Below are the code and all the weights of a small trained network. Each question names an input and a class and asks about switching units off, where a switched-off unit gives its printed mean instead of its output.

import numpy as np


def w(rows, s, z=0):
    codes = np.array(rows[::2]) - 128.0
    scale = np.full(codes.shape[1], s)
    scale[-1] = z or s
    return codes * scale


def norm(h):
    return h / np.sqrt((h * h).mean(-1, keepdims=True) + 1e-5)


def f(y):
    return y / 2 * (1 + np.tanh(0.7978845608 * (y + 0.044715 * y**3)))


def log_softmax(a):
    a = a - a.max(-1, keepdims=True)
    return a - np.log(np.exp(a).sum(-1, keepdims=True))


def net(x, mask):
    res = np.array(x, float).reshape(1, 5) / 4 @ E
    u = 0
    for l in range(3):
        y = f(norm(res) @ A[l][:, :-1].T + A[l][:, -1])
        res = res + np.where(mask[u : u + 9], y, B[l][:, -1]) @ B[l][:, :-1]
        u += 9
    return log_softmax(norm(res)[-1] @ U[:, :-1].T + U[:, -1])


A, B = {}, {}
E = w([
[161,138,126,123,92,55,105,84,140,106,81],'x0',
[248,130,91,33,255,123,220,44,98,87,150],'x1',
[148,200,118,126,152,71,184,116,142,128,202],'x2',
[93,13,149,155,107,181,79,106,112,142,123],'x3',
[176,139,96,166,155,82,144,18,103,99,131],'x4',
],0.00068)
A[0] = w([
[157,122,126,104,129,110,138,110,158,157,117,98],'0.n1',
[148,38,99,172,112,131,62,39,52,56,78,102],'0.n2',
[131,123,121,137,142,129,127,128,160,134,124,110],'0.n3',
[123,130,140,125,127,120,130,132,104,118,132,133],'0.n4',
[126,138,136,126,124,136,118,125,126,115,133,131],'0.n5',
[118,126,146,130,133,128,137,130,129,105,129,113],'0.n6',
[229,175,63,79,249,94,245,54,86,70,194,1],'0.n7',
[69,99,151,156,28,142,47,172,143,177,61,67],'0.n8',
[135,131,119,126,127,128,126,127,126,163,117,162],'0.n9',
],0.0015,0.00074)
B[0] = w([
[143,133,108,101,126,133,106,132,112,101,109,121],'0.n1',
[115,180,156,126,124,94,162,157,145,181,178,150],'0.n2',
[128,120,166,126,129,121,128,123,128,124,134,123],'0.n3',
[138,136,110,137,143,141,109,130,148,139,126,130],'0.n4',
[121,121,128,130,138,114,131,132,126,136,121,129],'0.n5',
[135,128,123,122,124,145,123,119,147,161,126,124],'0.n6',
[115,123,160,130,60,123,40,158,143,103,22,253],'0.n7',
[116,98,96,143,75,142,77,165,121,8,67,187],'0.n8',
[111,136,110,120,121,113,134,131,112,82,134,137],'0.n9',
],0.0013,0.0014)
A[1] = w([
[167,144,112,101,119,117,116,120,145,121,91,111],'1.n1',
[110,118,117,149,120,123,143,125,118,113,133,77],'1.n2',
[132,130,138,131,128,131,106,126,162,146,112,131],'1.n3',
[159,47,164,105,174,186,142,106,112,137,130,14],'1.n4',
[154,20,153,108,195,210,166,88,93,114,143,2],'1.n5',
[72,92,108,157,46,133,62,190,137,123,89,21],'1.n6',
[7,83,172,191,100,207,106,210,122,216,195,33],'1.n7',
[151,45,180,97,166,218,170,119,126,133,132,2],'1.n8',
[124,189,112,126,108,121,182,224,160,126,163,117],'1.n9',
],0.0018,0.00047)
B[1] = w([
[147,66,191,116,196,191,158,124,101,110,114,146],'1.n1',
[113,129,104,154,103,113,120,117,153,108,138,118],'1.n2',
[136,128,131,131,158,160,149,129,103,91,148,134],'1.n3',
[75,111,41,91,170,126,73,154,66,110,141,117],'1.n4',
[54,85,21,59,137,164,2,223,77,114,150,131],'1.n5',
[155,72,190,154,92,190,48,164,140,25,12,210],'1.n6',
[254,213,188,94,110,34,166,90,173,72,24,247],'1.n7',
[59,99,32,132,147,68,49,109,71,106,176,124],'1.n8',
[12,161,235,75,183,229,127,187,143,194,209,182],'1.n9',
],0.00097,0.0012)
A[2] = w([
[214,4,74,175,102,98,48,9,75,36,35,3],'2.n1',
[65,87,164,187,19,158,69,198,157,116,49,51],'2.n2',
[135,130,177,19,176,227,119,213,139,87,61,66],'2.n3',
[125,212,144,141,100,75,178,200,182,141,158,160],'2.n4',
[105,130,120,222,99,93,137,58,117,131,191,67],'2.n5',
[111,33,49,68,185,210,112,148,85,119,175,86],'2.n6',
[234,137,102,65,196,106,194,66,99,150,121,86],'2.n7',
[111,164,134,251,62,52,143,69,156,134,157,115],'2.n8',
[84,182,165,107,138,163,166,199,149,169,188,50],'2.n9',
],0.0018,0.00064)
B[2] = w([
[94,210,163,104,154,148,176,197,155,162,173,230],'2.n1',
[181,90,207,133,92,193,41,140,161,19,20,247],'2.n2',
[133,138,122,191,91,66,148,56,160,186,200,205],'2.n3',
[67,100,143,98,192,219,118,170,62,153,127,205],'2.n4',
[175,76,69,160,59,121,137,112,185,195,152,120],'2.n5',
[62,71,74,162,129,103,51,147,72,102,143,147],'2.n6',
[172,113,197,129,70,105,139,111,132,30,6,175],'2.n7',
[145,9,44,151,109,138,103,101,125,168,196,183],'2.n8',
[69,179,191,112,147,150,152,161,150,192,147,150],'2.n9',
],0.0016,0.0015)
U = w([
[179,46,34,222,46,79,149,49,187,208,212,118],'0',
[122,70,217,200,19,223,12,208,207,24,2,171],'1',
[241,192,152,53,170,37,224,41,114,44,16,150],'2',
[34,225,214,78,176,174,190,222,164,219,199,141],'3',
[108,142,97,190,142,194,178,116,137,175,164,3],'4',
[43,29,8,63,222,118,39,147,20,73,169,153],'5',
],0.005,0.0037)

Each question gives the input, the list of numbers given to net, and the class t.
The units are the neurons (one row each of A and B). Each row of codes is followed by its name. A weight is (code - 128) times the scale printed after its matrix; where a second scale follows, it is the last column's (A, B and U).
mask holds one flag per neuron, layer by layer. A switched-off neuron (its flag False) gives its mean, the last column of its row in B, instead of its output. The means were averaged over made-up inputs and are rounded, as every weight is.
A unit's drop is (log p(t) with every unit on - log p(t) with that unit switched off) / (log p(t) with every unit on - log p(t) with every unit switched off).
The circuit of an input: a set's keep is (log p(t) with only the set's units on - log p(t) with every unit switched off) / (log p(t) with every unit on - log p(t) with every unit switched off). Starting from the 12 units with the biggest drops (on a tie, the unit counted first), units are removed one at a time, each time the one whose removal leaves the highest keep (on an exact tie, the one counted first), for as long as the keep stays at least 0.8.
circuit, biggest first: the units of the circuit, biggest drop first
most important unit: the unit with the biggest drop
k most important neurons: the k neurons with the biggest drops, biggest first
top k neurons in layer l: the k neurons of layer l with the biggest drops, biggest first
drop when u is switched off: that unit's drop, to one decimal
input [7,-6,7,-6,-1], class 3: circuit, biggest first => (0.n7, 2.n4, 1.n9)
input [8,-6,5,5,5], class 0: circuit, biggest first => (2.n8)
input [-7,-3,6,7,3], class 0: 3 most important neurons => (0.n7, 1.n7, 2.n5)
input [-6,-1,6,8,4], class 0: 3 most important neurons => (2.n5, 1.n7, 2.n4)
input [-3,5,-7,8,-8], class 5: circuit, biggest first => (0.n7, 1.n8, 2.n6)
input [-7,1,8,5,2], class 5: circuit, biggest first => (1.n5, 2.n6)
input [-3,-3,-6,-3,8], class 0: circuit, biggest first => (0.n7, 0.n2, 2.n8)
input [-4,8,-4,3,6], class 5: circuit, biggest first => (1.n5, 2.n6)
input [8,5,-3,7,-2], class 5: top 2 neurons in layer 1 => (1.n7, 1.n5)
input [5,-1,3,-2,5], class 0: circuit, biggest first => (2.n8, 1.n7)
input [1,-5,8,-8,7], class 0: 3 most important neurons => (2.n8, 2.n1, 2.n5)
input [-3,4,4,4,3], class 5: 3 most important neurons => (1.n5, 1.n7, 2.n6)
input [4,-3,6,-8,3], class 3: top 2 neurons in layer 1 => (1.n7, 1.n9)
input [-1,7,6,7,2], class 5: most important unit => 1.n5
input [-5,0,2,6,-2], class 5: 3 most important neurons => (0.n7, 1.n5, 1.n8)
input [-4,-3,0,-5,8], class 0: drop when 2.n8 is switched off => 0.2
input [4,-4,6,2,8], class 0: drop when 2.n8 is switched off => 0.1
input [-4,4,-6,6,-3], class 5: drop when 0.n7 is switched off => 0.1
